Below are the code and all the weights of a small trained network. Each question names an input and a class and asks about switching units off, where a switched-off unit gives its printed mean instead of its output.

import numpy as np


def w(rows, s, z=0):
    codes = np.array(rows[::2]) - 128.0
    scale = np.full(codes.shape[1], s)
    scale[-1] = z or s
    return codes * scale


def f(y):
    return np.maximum(y, 0)


def log_softmax(a):
    a = a - a.max(-1, keepdims=True)
    return a - np.log(np.exp(a).sum(-1, keepdims=True))


def net(x, mask):
    res = np.array(x, float).reshape(1, 2) / 4 @ E
    y = f(res @ A[0][:, :-1].T + A[0][:, -1])
    res = res + np.where(mask, y, B[0][:, -1]) @ B[0][:, :-1]
    return log_softmax(res[-1] @ U[:, :-1].T + U[:, -1])


A, B = {}, {}
E = w([
[198,133,83,96,30,65,124,74,6,123,176],'x0',
[147,64,202,114,100,38,160,71,148,42,130],'x1',
],0.014)
A[0] = w([
[147,252,23,118,112,147,20,169,85,255,210,254],'neuron 1',
[171,87,113,77,88,70,149,77,135,106,157,138],'neuron 2',
[61,125,134,211,249,153,144,174,149,99,65,157],'neuron 3',
[44,171,106,211,189,198,117,244,139,159,72,96],'neuron 4',
[204,107,106,55,24,98,142,112,71,124,176,164],'neuron 5',
[209,129,98,63,61,90,123,87,67,134,168,222],'neuron 6',
[95,137,121,206,186,225,114,214,149,170,80,85],'neuron 7',
],0.0083,0.0046)
B[0] = w([
[87,107,111,68,139,162,145,72,149,236,207,244],'neuron 1',
[140,117,216,128,81,113,208,150,139,94,94,185],'neuron 2',
[154,94,156,173,173,91,86,49,134,225,99,241],'neuron 3',
[81,84,227,50,144,127,247,232,150,166,200,252],'neuron 4',
[154,207,90,143,1,119,68,150,62,120,118,214],'neuron 5',
[72,198,77,156,56,135,123,114,113,112,105,216],'neuron 6',
[103,101,206,51,106,120,213,189,117,135,128,239],'neuron 7',
],0.0095,0.02)
U = w([
[133,138,113,117,156,180,103,134,86,136,126,72],'0',
[143,106,145,214,209,130,13,85,152,139,76,195],'1',
[162,154,126,185,92,124,126,132,72,37,54,141],'2',
[92,150,76,98,97,170,104,93,93,157,152,111],'3',
[190,128,90,78,160,129,75,159,127,137,126,9],'4',
[87,84,193,37,153,138,252,136,165,133,131,223],'5',
[185,108,95,97,156,180,98,149,101,124,128,3],'6',
[177,137,111,90,143,193,102,124,128,101,147,15],'7',
],0.011,0.0039)

Each question gives the input, the list of numbers given to net, and the class t.
The units are the neurons (one row each of A and B). Each row of codes is followed by its name. A weight is (code - 128) times the scale printed after its matrix; where a second scale follows, it is the last column's (A, B and U).
mask holds one flag per neuron, in row order. A switched-off neuron (its flag False) gives its mean, the last column of its row in B, instead of its output. The means were averaged over made-up inputs and are rounded, as every weight is.
A unit's drop is (log p(t) with every unit on - log p(t) with that unit switched off) / (log p(t) with every unit on - log p(t) with every unit switched off).
The circuit of an input: a set's keep is (log p(t) with only the set's units on - log p(t) with every unit switched off) / (log p(t) with every unit on - log p(t) with every unit switched off). Starting from all 7 units, units are removed one at a time, each time the one whose removal leaves the highest keep (on an exact tie, the one counted first), for as long as the keep stays at least 0.8.
units of the circuit, in order: the units of the circuit, biggest drop first
k most important neurons: the k neurons with the biggest drops, biggest first
drop of u: that unit's drop, to one decimal
input [4,-8], class 3: units of the circuit, in order	[neuron 2]
input [7,1], class 2: units of the circuit, in order	[neuron 2; neuron 5]
input [-8,8], class 1: units of the circuit, in order	[neuron 4; neuron 3; neuron 7]
input [2,2], class 2: 2 most important neurons	[neuron 1; neuron 4]
input [-6,6], class 1: 2 most important neurons	[neuron 4; neuron 7]
input [0,7], class 2: 2 most important neurons	[neuron 4; neuron 1]
input [-7,7], class 1: drop of neuron 4	0.3
input [3,-6], class 3: drop of neuron 7	0.1
input [2,-2], class 3: drop of neuron 4	0.1
input [0,8], class 2: drop of neuron 4	0.3
